arr =
9209,9241,1734,9075,9217,1715,1545,1539,9213,9047,9040,1560
9058,9089,1879,8930,9065,1860,1697,1691,9062,8902,8896,1711
1965,1936,8668,2084,1958,8686,8838,8844,1961,2110,2116,8825
1688,1657,8934,1817,1680,8952,9117,9123,1683,1844,1851,9103
1566,1535,9050,1701,1559,9069,9239,9245,1562,1729,1736,9225
9207,9239,1736,9073,9215,1716,1547,1541,9211,9045,9038,1561
9211,9243,1732,9077,9219,1713,1543,1537,9215,9049,9042,1558
9211,9243,1732,9077,9219,1713,1543,1537,9216,9049,9042,1557
1611,1579,9008,1743,1603,9027,9195,9201,1606,1771,1778,9180
Rows and columns are counted from 1.
(1, 1)	9209
(7, 5)	9219
(7, 11)	9042
(7, 10)	9049
(6, 8)	1541
(8, 9)	9216
(8, 2)	9243
(9, 7)	9195
(5, 6)	9069
(7, 2)	9243
(6, 3)	1736
(7, 12)	1558
(4, 11)	1851
(9, 12)	9180
(8, 6)	1713
(4, 4)	1817
(1, 10)	9047
(9, 6)	9027
(5, 8)	9245
(9, 2)	1579
(5, 12)	9225
(2, 4)	8930
(5, 11)	1736
(6, 4)	9073
(5, 5)	1559
(8, 1)	9211
(3, 12)	8825
(6, 2)	9239
(5, 3)	9050
(1, 7)	1545
(3, 2)	1936
(2, 10)	8902
(4, 5)	1680
(5, 9)	1562
(5, 2)	1535

a =
[[-19  -5  19 -11   1   5   7 -16  10]
 [-11 -15 -13 -10  -8  -2  14 -19  24]
 [-20   1 -13   0  20  19  28  -5  39]
 [-20  -9  34 -10   5   7  17 -12  40]
 [ 22  32  -4  43   0  -9 -14  43 -11]
 [ -8  31 -26  31  -1  -6   1  15  24]
 [-26  -3  -1 -15  -1   4  10 -25  19]
 [ 37  -2  31  13   7   1 -12  37 -29]
 [ -6 -13  -5 -14  25  25  22  -4   6]
 [-13  -5   0 -11   0   3   5 -15   5]
 [-22   4  13  -6   2   3   5 -13  18]
 [ 29   3  55  12 -22 -22 -34  22 -37]
 [-18 -15   4 -22  -1   5  10 -27   3]
 [ 39  -7 -20   6  -8 -11 -17  19 -34]
 [-28  23 -16   5 -25 -21 -13 -23  17]]
Rows and columns are counted from 1.
row 1 col 1 -> -19
row 13 col 6 -> 5
row 14 col 5 -> -8
row 13 col 5 -> -1
row 9 col 3 -> -5
row 5 col 6 -> -9
row 13 col 4 -> -22
row 14 col 3 -> -20
row 12 col 3 -> 55
row 2 col 6 -> -2
row 3 col 4 -> 0
row 10 col 8 -> -15
row 6 col 5 -> -1
row 10 col 1 -> -13
row 6 col 7 -> 1
row 2 col 7 -> 14
row 1 col 7 -> 7
row 9 col 2 -> -13
row 15 col 7 -> -13
row 10 col 2 -> -5
row 4 col 7 -> 17
row 1 col 4 -> -11
row 15 col 8 -> -23
row 11 col 6 -> 3
row 12 col 1 -> 29
row 6 col 6 -> -6
row 11 col 8 -> -13
row 11 col 2 -> 4
row 7 col 7 -> 10
row 15 col 9 -> 17
row 15 col 3 -> -16
row 11 col 4 -> -6
row 11 col 1 -> -22
row 3 col 9 -> 39
row 7 col 3 -> -1

W =
[[51, 20, 48, -48, 1, 41, -46, -14, 13, 18, 1, 53, -36, 40],
 [33, -42, -30, -31, 15, -2, -51, -26, 2, -16, -20, 8, 36, 45],
 [59, 17, 47, -38, -32, -8, 8, 28, 7, -27, -29, 2, 18, -47],
 [30, -7, -46, -32, -34, -6, -27, 25, 16, -33, -35, 37, 24, -32]]
Rows and columns are counted from 1.
row 1 col 1	51
row 4 col 2	-7
row 4 col 1	30
row 1 col 4	-48
row 2 col 2	-42
row 2 col 1	33
row 3 col 14	-47
row 4 col 3	-46
row 3 col 4	-38
row 4 col 13	24
row 2 col 5	15
row 2 col 12	8
row 1 col 3	48
row 4 col 5	-34
row 3 col 9	7
row 1 col 14	40
row 3 col 2	17
row 1 col 13	-36
row 2 col 4	-31
row 2 col 3	-30
row 3 col 1	59
row 2 col 11	-20
row 2 col 9	2
row 4 col 11	-35
row 4 col 12	37

m =
-18   10  -71   20   24
-40    0  -50   11   47
Rows and columns are counted from 1.
(1, 1): -18
(1, 3): -71
(1, 2): 10
(1, 5): 24

B =
-0.13  -0.12   0.07  -0.04  -0.07  -0.06   0.05
 0.01   0.03  -0.01  -0.09   0.05   0.01   0.01
-0.05  -0.02   0.00  -0.04  -0.05  -0.08  -0.05
 0.06  -0.04   0.07   0.03   0.04  -0.02   0.00
-0.09   0.05  -0.04  -0.10  -0.04  -0.08   0.02
-0.02   0.03  -0.04  -0.01   0.01   0.05   0.06
-0.16   0.04   0.06  -0.01   0.00  -0.04  -0.03
-0.08  -0.10  -0.05   0.02   0.09  -0.05   0.05
-0.04  -0.01  -0.04  -0.04   0.02  -0.02  -0.01
-0.10   0.12  -0.05  -0.04   0.10   0.24   0.05
-0.10   0.00  -0.08   0.08   0.02  -0.03  -0.06
Rows and columns are counted from 1.
row 1 col 1 = -0.13
row 10 col 2 = 0.12
row 2 col 3 = -0.01
row 7 col 1 = -0.16
row 5 col 7 = 0.02
row 6 col 7 = 0.06
row 7 col 5 = 0.00
row 5 col 1 = -0.09
row 10 col 1 = -0.10
row 9 col 3 = -0.04
row 4 col 3 = 0.07
row 5 col 5 = -0.04
row 6 col 4 = -0.01
row 11 col 4 = 0.08
row 2 col 1 = 0.01
row 2 col 7 = 0.01
row 6 col 2 = 0.03
row 4 col 5 = 0.04
row 2 col 5 = 0.05
row 8 col 2 = -0.10
row 6 col 6 = 0.05
row 10 col 6 = 0.24
row 7 col 4 = -0.01
row 10 col 7 = 0.05
row 11 col 2 = 0.00
row 1 col 3 = 0.07
row 3 col 3 = 0.00
row 7 col 7 = -0.03
row 3 col 6 = -0.08
row 9 col 6 = -0.02
row 3 col 7 = -0.05
row 9 col 5 = 0.02
row 2 col 4 = -0.09

A =
[[  4.78  17.86 -19.91  14.15]
 [  4.78  13.22  -5.62  20.81]]
Rows and columns are counted from 1.
(1, 1) = 4.78
(2, 2) = 13.22
(2, 4) = 20.81
(1, 4) = 14.15
(1, 3) = -19.91

X = ((37, 44, 36, 37, 56, 59, 38, 42, 25, 76, 39, 34, 28), (33, 50, 26, 43, 65, 47, 41, 35, 31, 65, 40, 35, 30), (31, 45, 58, 36, 36, 35, 31, 37, 50, 34, 54, 43, 41), (40, 66, 23, 48, 47, 53, 48, 35, 30, 51, 38, 28, 32), (28, 34, 66, 33, 36, 35, 43, 34, 49, 42, 39, 34, 39), (47, 39, 23, 39, 42, 50, 51, 43, 27, 45, 34, 38, 35), (31, 36, 53, 36, 34, 27, 50, 43, 50, 34, 27, 37, 44))
Rows and columns are counted from 1.
row 1 col 1	37
row 3 col 7	31
row 1 col 2	44
row 4 col 9	30
row 6 col 13	35
row 1 col 3	36
row 5 col 9	49
row 7 col 7	50
row 7 col 11	27
row 7 col 1	31
row 6 col 5	42
row 1 col 8	42
row 6 col 3	23
row 2 col 6	47
row 5 col 12	34
row 3 col 6	35
row 6 col 11	34
row 2 col 9	31
row 3 col 10	34
row 5 col 1	28
row 2 col 2	50
row 2 col 4	43
row 3 col 1	31
row 7 col 9	50
row 6 col 2	39
row 1 col 6	59
row 7 col 6	27
row 4 col 13	32
row 1 col 9	25
